In the rows, 100 means zero.
Each row is followed by its class. Each block has new classes.
109	104	83	92	80	107	103	140	83	101	109	94	109	94	109	101	103	88	81	99	82	111	105	89	126	94	91	113	97	93	104	93	90	102	108	103	104	93	99	108	104	113	66	109	90	110	100	99	91	106	107	101	72	95	106	94	91	101	115	93	107	101	91	100	59	111	86
<93>
102	128	90	96	92	115	100	126	92	94	88	98	105	101	95	98	96	97	105	100	91	108	97	105	99	90	101	101	94	94	100	104	112	110	126	100	96	95	96	116	99	83	96	105	94	91	106	100	84	104	102	121	70	102	107	101	120	113	109	101	106	101	98	104	115	98	79
<86>
100	112	87	102	76	97	100	149	81	99	125	91	110	85	118	96	103	97	106	97	72	118	102	90	118	73	79	117	90	95	94	110	95	109	131	96	94	83	107	114	108	97	74	105	86	93	93	89	65	111	116	81	46	93	123	102	100	113	92	102	100	105	93	100	74	108	98
<86>
106	117	69	78	36	138	91	153	91	95	122	87	104	114	117	106	98	98	93	106	69	89	106	99	113	53	94	116	86	103	89	98	80	109	129	110	91	65	114	110	117	92	87	120	95	111	99	79	99	112	115	109	65	94	118	101	126	113	119	85	106	102	93	113	118	115	84
<86>
99	86	75	78	75	109	96	113	100	98	130	101	104	109	109	107	105	105	111	106	94	82	99	90	132	74	100	97	94	104	85	117	88	95	119	96	94	94	110	118	109	85	79	115	115	90	98	75	83	110	103	82	23	91	123	110	126	117	82	114	103	103	100	106	92	108	108
<86>
99	93	81	111	87	102	102	101	94	88	123	98	103	113	104	106	113	104	98	107	89	88	109	102	119	80	86	105	105	98	93	119	89	103	89	105	88	100	98	123	105	110	88	102	93	108	96	97	93	101	106	89	71	93	88	97	128	107	74	96	106	101	91	107	108	109	92
<88>
107	85	83	95	65	93	104	98	72	95	147	96	92	105	106	97	110	107	78	94	82	82	120	101	131	68	94	115	115	93	93	115	86	97	91	107	97	91	102	97	112	122	89	90	93	105	101	99	91	102	104	79	71	92	84	90	89	100	119	88	94	110	106	100	89	108	102
<96>
101	96	85	102	104	107	96	99	105	86	109	101	108	105	104	117	114	103	102	99	93	77	105	94	110	75	99	91	96	86	81	124	92	106	98	102	93	96	99	117	107	77	110	119	115	96	93	84	79	106	98	81	47	91	109	116	134	112	67	115	102	102	88	109	109	102	111
<86>
84	97	105	104	86	82	99	120	86	105	116	105	100	89	91	92	102	99	131	93	105	122	98	95	109	115	75	103	100	109	84	100	110	93	122	96	86	106	108	106	107	108	84	92	89	95	97	111	73	99	93	65	73	94	113	102	77	105	82	101	90	96	74	98	104	101	108
<87>
103	135	102	115	105	102	101	134	83	91	104	103	120	68	118	111	114	91	90	100	95	106	100	97	105	86	89	98	98	71	88	104	107	105	109	96	103	91	96	105	107	97	92	131	98	103	97	98	59	105	94	80	47	93	116	106	100	102	83	114	111	113	71	104	64	105	99
<93>
102	78	92	113	81	112	107	136	89	103	124	93	98	99	109	95	102	93	103	92	84	103	106	99	90	104	87	123	104	92	105	87	101	106	113	113	88	104	108	86	117	118	87	92	82	110	96	116	114	103	103	95	152	101	97	95	87	88	104	81	90	101	88	100	111	115	77
<96>
99	61	79	106	98	100	101	137	96	102	130	96	105	93	108	111	116	94	87	88	87	82	88	99	123	99	86	105	100	110	85	111	88	99	125	96	87	99	108	96	111	81	85	103	103	100	89	102	84	101	100	61	96	100	109	131	89	91	84	111	87	97	79	99	96	106	117
<92>
91	81	93	120	72	95	97	100	83	117	140	95	91	106	113	97	97	113	109	105	100	86	100	106	105	80	73	115	110	112	94	112	99	101	91	105	79	103	111	114	113	130	93	72	83	88	93	106	105	101	108	67	117	94	92	90	111	103	70	92	99	102	86	101	111	102	94
<87>
101	100	92	103	79	110	100	111	86	95	135	97	103	95	117	99	97	101	99	112	92	91	95	97	108	69	86	114	102	91	102	100	97	103	105	100	94	94	106	107	110	118	88	110	98	95	96	83	95	110	103	70	74	92	113	85	119	104	80	98	113	115	85	102	61	111	88
<93>
95	38	89	96	94	76	103	104	94	111	135	100	98	105	107	96	117	104	106	81	96	87	111	92	134	117	84	113	105	122	94	103	86	83	96	96	92	111	112	99	109	125	58	84	91	110	97	111	98	100	108	62	98	99	91	108	63	90	89	92	91	91	92	91	70	112	118
<96>
104	119	88	79	56	117	96	111	88	94	127	99	107	108	112	96	96	102	101	119	87	100	109	94	117	53	102	111	97	90	99	105	92	95	114	101	103	81	108	110	110	110	87	118	100	103	95	75	84	110	106	102	30	89	119	78	119	119	111	98	110	109	106	107	81	115	95
<99>
100	108	96	99	69	116	88	104	111	89	109	96	106	113	123	111	99	99	111	117	86	93	108	91	94	57	85	107	94	95	86	107	89	95	92	108	94	78	114	122	117	105	111	130	98	119	92	82	106	108	108	85	84	89	111	97	133	113	80	87	109	103	84	114	126	104	93
<86>
97	49	78	105	77	94	106	113	84	101	161	96	98	103	115	100	115	106	96	94	92	76	111	97	132	88	74	118	111	104	91	114	91	91	89	106	89	110	114	107	113	139	67	93	94	102	97	103	100	100	103	51	86	94	89	94	96	93	71	93	92	106	81	94	71	114	103
<96>
105	107	77	115	70	111	97	108	89	92	108	92	99	116	110	113	114	99	55	100	79	85	115	107	131	66	82	105	111	124	90	125	84	102	64	109	94	87	101	126	107	111	87	93	89	111	100	94	100	102	105	81	92	92	69	96	120	104	99	80	113	101	77	116	111	94	98
<88>
98	101	92	125	90	84	112	124	67	91	145	98	103	75	109	110	109	103	85	93	89	92	94	96	125	80	73	110	106	102	84	127	107	106	112	90	90	93	107	111	104	104	85	86	95	80	96	89	60	106	96	38	55	96	104	107	89	102	67	118	100	112	73	100	56	104	113
<92>
104	91	65	100	70	105	105	127	83	100	137	94	100	104	107	94	103	102	102	98	79	99	106	96	118	76	90	118	105	91	98	107	88	105	124	104	87	90	108	105	111	104	81	93	90	101	100	95	89	105	111	96	74	116	111	102	107	106	98	94	98	105	109	102	98	112	94
<99>
101	97	82	102	93	108	95	125	107	90	106	95	111	102	117	107	110	100	91	100	76	96	98	93	121	71	85	103	87	106	92	118	86	102	104	91	97	79	107	120	107	81	88	116	100	103	97	81	86	112	113	84	67	97	114	117	127	114	76	108	117	101	97	105	94	101	105
<86>
95	115	82	86	77	115	93	155	104	101	103	94	111	109	108	100	105	96	111	105	88	114	95	94	114	97	84	98	82	120	87	103	95	103	132	96	91	82	109	122	100	70	68	113	101	93	99	83	84	110	109	99	46	102	129	112	125	119	93	108	113	93	84	96	105	103	100
<86>
104	118	74	110	79	115	108	155	82	94	128	94	111	88	116	105	88	97	93	105	84	107	93	104	114	77	81	117	97	85	99	117	110	113	131	98	85	95	106	116	110	100	73	107	96	87	97	93	79	110	105	86	63	99	116	99	121	105	81	105	110	116	80	105	65	107	83
<93>
96	72	63	84	82	125	97	134	104	96	137	98	108	112	107	106	106	105	104	109	95	79	94	98	126	82	92	101	94	103	83	113	86	97	121	105	93	98	103	118	108	86	70	117	115	90	92	81	99	108	110	78	50	100	121	109	139	102	73	112	112	111	86	110	86	109	100
<86>
102	71	83	120	82	89	107	130	82	102	142	89	99	88	110	102	121	102	85	82	82	87	98	101	120	106	83	115	105	101	85	112	97	92	114	101	81	106	102	92	119	107	82	84	91	99	96	116	81	100	103	64	115	93	93	119	76	84	89	93	87	100	83	97	96	111	109
<96>
92	55	88	123	112	88	105	85	103	106	140	96	98	102	112	108	107	107	91	110	105	92	89	102	115	101	75	106	109	104	109	115	99	105	72	106	85	122	101	120	106	135	74	92	109	90	89	99	119	98	109	61	111	102	85	98	122	91	41	107	111	113	88	96	51	110	96
<87>
95	80	92	129	98	92	102	108	101	96	115	97	102	107	107	105	110	103	133	91	90	95	105	96	91	100	78	111	101	85	95	108	92	112	109	109	80	112	98	112	122	102	102	107	83	106	88	111	87	102	102	88	110	93	105	108	113	104	67	85	87	101	92	105	151	102	87
<87>
